Group, then class:
[  2   0 -11   9  -1  -4  -1   2   6   3  -8   3   5   9  -3   2  -3   1
   2   2  -2   5   6   7 -11  14   6   4  -3   7  -1  -7   4  -1   4 -16
  -7  -5  -2   9  -6   3  -2   7   7  -1   5   2   8  -2   4  -2   7  -1
  20  -2   0]	<78>.F
[  2 -10  -5  24  -2 -12  14  -1  10  14 -24  -1 -11  15   1  -2  11  -2
   2  -1  -1  10  10   7 -19   4   1   4   2  12 -10 -14  15  -4  -2 -14
   2  -9 -13  18  -6  -4  -1   3   3  -7   2   6   1  -3   4   6   2  -9
   7   7  -1]	<76>.J
[ -1   0  -7   8   3 -11 -21   1  12  12  -7 -10  -4  20   0  -1  -5   1
   2   2   3   5  13  12  -7   9  -6  13  -1   6  -8 -12  14  -7   0 -18
  -5  -7 -15  11  -4   0   1  10   7  -7  -5   2   7   4   3  -8   1  -6
   9   4  -3]	<77>.G
[ -3  -9  -3   5   4 -28   9  -8  29  10  -8  -7 -11  24   6  -3  -2   0
   3   6   4   6   8   7 -23  13   0   8   0  11 -14 -15  21  -2  -3 -16
   0  -5 -13  19  -4  -3   7   7   4 -13  -6   7   0   2  -1   7   5  -5
  10  10  -4]	<75>.H
[  1  -5 -14  15   7  -8  20   0  11  21 -23  -1 -20  24  -1  -1   4   1
  -1  -1  -5  14  11  19 -28  20   3   9   2  13  -5 -23  21  -3  -5 -20
 -10  -5 -11  23  -3   0  -4   5   5  -8  -7  10   9  -3  10   3   5  -4
  13   3  -8]	<78>.A
[  8  -7 -12   3   0 -17  14   8  21  20 -14   0  -9  13   8 -10   6   2
  -2   5 -11  14  24   9 -13  11   8  15   3  13  -9 -16  23  -5  -2 -17
   3 -12 -11  15  -1 -11  -8  12   3 -17 -15  11   8  -1  10  -1   1  -7
   7  -4  -4]	<76>.N
[  5  -5  -7   4   1 -19   4  -2  22  12 -20  -3   0   0   1  -5 -10   0
   3   6  -6   6  20   6  -5   8   1  15   4   9  -9  -7  11  -6  -1 -14
  -1 -14 -12  11  -5  -1  -1   4   7  -9   0   1   4  -1   4   5  -1 -10
  13 -10  -2]	<76>.N
[  5  -3 -13   8  -8  -7   8   2   6  13 -16   2  -8  20  -1  -5   2  -2
  -3   2   2   7   4   9 -11  16   3  -1  -1  10  -4 -16  13  -5   2 -13
  -7  -2  -7  10   0  -4 -10   1   8   0   0   0   8  -2   0   0   0   0
  13  -2  -3]	<78>.A
[  1  -7 -15  15   9  -4  19   6   9  17 -14  -6 -18  29   0   0   4   4
   7   2  -5  10  12   9 -22  11  14   6   1   8  -2 -13  21   0  -6 -20
  -4  -4   0  17  -6  -1  -5  13   7 -12 -11  16   9   5   7   4   0   1
   2  -3  -7]	<78>.F
[ -8  -6  -9   6   5 -14  10  -4  17  12  -9  -9 -11  25   2  -3   4   2
  10  -2   3   6   2  12 -13  17  -3  13  -1  10  -4 -18  17  -5   3 -20
  -4  -5 -15  17   2  -4   0   6   4  -5  -4  12   0   3   5   8   9  -1
  14  12  -6]	<77>.G
[ -6  -6 -13  14  10   2  17  -3   8  13 -17  -5 -10  15   2   3  -1   0
   6 -15   0  -4   9   4 -16  13   5  10  -1   8  -2 -18  12  -8   0 -22
  -3 -10  -7  16  -3  -1  -2   7   7  -8  -2   4   7   3   8   1   3  -7
  15  -2  -7]	<78>.F
[ -7  -9  -4   3   5 -21  13 -13  17  14  -7   9 -11  16   3  -3   1  -3
   8   4   5   8   6   5 -22  14  -5  12   3  10  -8 -11  17  -2  -5 -15
  -3  -6 -13  16  -2  -1   6   5   0 -11  -4   2   7   5   5   1   3  -5
  11   8  -3]	<75>.H
[ -6  -6   2   8   6 -20  15  -1  16  10  -8  -2 -16  21   5  -4   3  -1
   7   5   6   4  13   9 -15  14  -5  16   0   9  -6 -12  20  -3  -2 -12
  -4  -6  -3   9   0  -3  -1   3   6 -13  -4   6   9  16   5   0   8   4
   5   4  -6]	<77>.D
[  1  -7  -6  14   6  -9  24   0  39   9 -11  -6 -14  32   8   0   1  -3
   0   2 -11  10  16   9 -19   9   1  12  -3   6  -2  -9  24  -2  -9 -10
   4  -1  -8   6  -7  -9  -4   5   3  -5 -13  16   9   7   7   0   6  -4
   2   2 -11]	<77>.D
[  1  -5  -3  17   4  -9  18  -1   7  13 -10  -2  -4  19  -2   3   3  -4
   9  -3  -3   5   7   6 -12  19   2  17  -1   5  -2  -9  10  -1  -9 -10
   5  -6  -5  13  -8  -1   6   3   3 -15  -1   8  11   3   7   0  -7  -4
   0   1  -1]	<76>.N
[  5  -3 -11  16   5  -8  16   4   6  18 -17   0 -10  15  -4   0   1   3
   2   3  -7  14  15  12 -14  11   4   6   0   6  -7 -29  17  -4  -1 -21
  -6 -10  -9  18  -8  -5  -5   8   9 -13  -8  10  12   0  13   4   5  -5
  18  -6  -6]	<78>.F
[  4  -6  -6   3  -3 -20  -5   0  16  10  -2  -4  -3  10   1  -1  -3   0
   0   2  -7  19  -1   2  -8  10   5   3   4   4 -10  -9  13  -2  -4 -15
  -3  -6  -3  15  -2  -6 -10  14   2 -14 -14  10  13   6   2   0   2 -15
   7   7   2]	<75>.X
[  7  -9  -6   9   3  -7  13   3   8  17 -17  -4  -3  15   0  -1  -6   1
   6   3  -6  11  13   4 -12   5   2  10   2  10  -1 -14  10  -2  -1  -7
   3  -7  -5   7  -1   0  -9   0   2  -7  -1  10   7 -30   4  -6   0  -9
 -10   2   5]	<76>.J

Group, then class:
[-3 -5  1  1 -1  7  1  2 -3 -1  7  1 -5  3  1 12 -6 -5 -2 -9  4  2 -4  2
 -3  0 -5 -1 -9 11 -2 -1 -3 -2 12  8 -2 -2 -2 -9 -4  5 -6  9 -3  0  0 -1
  1  0 -1  5 -3  5  1 -1 -6]	R.B
[  4   6   3   5  -9   2  -1   4  -8   6   2   4  -4  -1  -3   7   0  -5
   3  -3   1   6   3  12  -1   4  -9   0 -14  -1   0   5   1   2  13  -1
   2  -1   1   8  -1  -3   4   3  -4   0   0   6   0  -2   0  -1   0   1
   1  -2  -2]	R.B
[  6  -3   5  -3  -8  -2   3   2  -3   1   7   3   0  -1  -1   7  -3  -4
   2 -10   4   3   0  -2   1   0  -1   0  -6  -5  -2   0   2   6  -1  -2
   0   7   3   0  -1   3  -2  -2  -1  -2  -3   1  -3  -3   0   3   5   3
  -5  -2   4]	M.U
[ 19  34  16   9 -11  -9  -8   3 -11  12 -19   7   2  -3  -9  -9  14  14
  13  15 -10  16  14  29   6  16 -18  -6  18 -10  12   4  12   9   2 -25
  26  -5 -10  34  -6 -21  20 -33  -8   9  -9  20  10 -10   9 -21  11 -13
  -9  -6  19]	M.U
[ 2  0  3 -4 -3 -2 -2 -1 -6  2  0  2  0 -2 -2 -1  2  1  5  1  0  9 -2  9
 -1 -3 -1 -3  2 -4 -2 -5  2  7  0 -4 -3  1 -3  1 -3  2 -1 -4 -2 -2 -5  3
 -4  0 -1  1 -1 -6 -5  1  8]	M.K
[ 3  4  0  0 -5 -4 -8 -3 -1  3 -1  6 -3 -3 -3 -3 -1  1  3 -1 -3  9  3  7
  0  4 -2 -4 -5 -4 -2 -4  1  7 -3 -8  1  3 -2  2  3  3  0 -5 -2  2 -4  5
 -4 -2  3  0 -2 -3 -3  1  4]	M.K
[ -7   7  -1   0  -3   1   1   0  -1  -1   5  -3  -6   0   0  14  -5  -6
   1  -6   0   5  -5   4  -3   0  -4   1 -16   3  -4  -3  -1  -2  11  10
  -4   2  -6 -11  -1   5  -7  12  -1  -2   4  -1  -4   4  -1   7  -5  10
  -1  -2  -8]	R.E
[ 10   0  -9   3  -2  -3   2   2   8   2   4   2  -6   5  -9  -4   4   0
   6 -13   0  -2   1  -1   2   8  -9  -1 -12  -1  -2   1  -7   1  -5  -3
   2   0  10   4   5  -2  11   8   3  -6   5   4  -1  -1  -6   5   1   2
   0   0  -1]	R.E
[  2  13   9   3  -6   4   1   4 -12   4  -1  -2  -6  -1   1   7 -12  -9
  -1  -4   0   3  -3  15  -1   2  -6   3  -9   1   5   6   7   2  15   5
   4  -1  -6   9  -5   0  -2  -1  -7   5  -8   3   4  -1   4  -3  -1   4
   2  -5   4]	R.B
[ 0  3 -4 -4 -2 -6  4  0  3  3 -4  3 -3 -1 -2  3  1 -2  0 -7 -2  3  2  5
  3  3 -4 -2 -7 -5 -8 -4  3  3  5 -3  2  1 -6  4 -3  2 -4 -5 -8 -3 -2  3
 -3 -4  0  0  0 -1 -7 -2  4]	M.U
[  4   1   3  -5  -4  -5   3   1   5  -2   4   6   2  -1   4   4  -1   1
   8 -10  -1   7  -1  -2   2   2   0  -2   1  -5  -4  -6  -1   6  -9  -5
  -2  -2   7   0  -2   4   3  -1   2  -4   0   1  -2  -2   2   4  -2  -2
  -7  -2   3]	M.K
[-1  0  1  3 -3  5  0  1 -5  0  2 -2 -6  1 -3  6 -2 -6 -1 -7  3 -1 -2  5
  1  3 -4  2 -8  3  1  0  1 -1  8  5 -3  3  0 -2  0  2 -1  5 -3 -3  0  0
  0  1  0  0 -2  3  4 -1 -1]	R.B
[ -1  -3  -2  -7  -6  -4   1 -10 -14  -2   7   0   4   1   1  -5  -6  -9
  -4 -10   4   2   1  11   6  -3   4  -1  -4  -1  -8  -6   4   5  -5   1
  -4   5  -3 -14   6   9 -10  -3  -6  -2 -11   9   1  -5  -3  -1  -5   4
  -4  -1   3]	M.U
[ -1   1  -2   7  -5  -2  -3   2  -8   3  -2   2  -3   2  -4   5   0  -3
  -1  -5   1   0   1  10   0   4  -8   2 -11   2   0   0   2   0   8   0
  -3   1  -3   6  -2  -1   3   3  -3   0  -2   9   4  -2  -3  -2   2  -3
   4  -1  -1]	R.E
[ 0  1  2 -6 -4 -5  1  2 -5 -1  1  8  5 -3  0  6 -4  3  1 -7 -2  4  2  6
 -2  4 -2 -2  0 -7 -6 -4  1  7  1 -5  3  3 -6  2 -1  2 -4 -5 -4 -2 -4  4
 -4 -2  2 -2 -1  2 -5 -1  1]	M.Y
[ 0  8  5 -3 -4 -3  1  0 -5  1  0  8  1 -2  0  0 -4  5  4  0 -1  6  5  4
  1  1  0 -3  3 -7 -4 -3  3  9 -1 -7  7  3 -2  6  2 -1 -4 -7 -2 -1 -3  5
 -1 -3  0 -1 -6 -2 -6  0  2]	M.U
[  6  -2  -3  -5  -2  -6   3   0   3  -2   1   6   0   2  -5  -2   0   2
   6 -12   0   4   2  -5   3   0  -1  -3   3  -8  -6  -8  -3   5  -8  -7
   1   3   4   0   2   1  -2  -1   0  -7  -7   5 -10  -6  -7   5  -2  -2
  -7   0   4]	M.U
[ 4  4  6  2 -7 -2 -4  1 -8  0  0 -1 -2 -2 -5  5 -3 -6 -1 -4 -1  3  4 13
 -4  4 -5  0 -7 -4  0  6  3  1  5  0  3  1 -7  4 -5  3  1  2 -5  3 -7  2
  2 -1  2 -3  3 -1  3 -2  1]	R.B
[ 2  2  5 -3 -3 -3 -2  0 -3  1 -1  0  3 -5 -5  2  1  5  6 -1 -5  7  7 11
  2  6 -3  0  4 -5 -4 -5  2  6  1 -4  6  0  0 11 -1 -4  1 -9 -4  0 -5  0
  0 -1  2 -5  0 -2 -6 -4  2]	M.K
[-15 -34 -19  -8   5   4   9   2   6  -6  24  -1  -1   5   3  15 -11 -15
  -9 -24  13 -13 -13 -19  -6 -10   9   3 -32   9 -19 -12 -11  -3   3  20
 -27   9  10 -34  11  21 -13  29   7 -19   6 -11  -8   6 -12  25 -15  10
   3   3 -19]	R.E
[-1 -7  1 -7 -1 -4  3  0  3 -1  4  4  3  0  2  4 -2  3 -3 -4  2  5 -6 -5
 -5 -2  0 -3 -4 -4 -2 -4 -1  5 -4 -3  0  0  4 -6  0  6 -2 -3 -4 -3 -3 -3
 -2 -1  2  4 -4 -1 -8 -2  0]	M.U
[  4  -5  -4   5  -4   3   1   0  -4   1   1  -1  -5   0  -5   7  -1  -7
  -4 -10   1  -1   0   6  -3   3  -8   0 -20   2   0   0  -1   0   7   3
  -2   1   2  -1   0   2   4   6  -1  -3  -4   4   0  -1   5   3   0   5
   1  -1  -3]	R.B
[ -1  -1  -2  -1  -5   2   4   4   2   3   4   0  -4   1  -3   8  -4  -5
  -2 -10   3  -3  -2   0  -1   2  -4   1 -13   3  -1   3  -1   1   6   6
  -3  -2   0  -5   0   3  -3   7  -1  -1  -1  -1   1   0   1   2  -2   6
   1  -6  -3]	R.B
[ 1  4  6 -3 -4  1 -1 -1 -6  2  4 -4 -2  2  0  3 -2 -5  0 -2  2  9 -1 10
 -1 -1 -4  0 -6  1  3  5  1  1  7  2  6 -1 -1  6 -1 -3 -1  0 -2  3 -1  4
  4  1 -1 -3  0 -1  1 -1  0]	R.Z
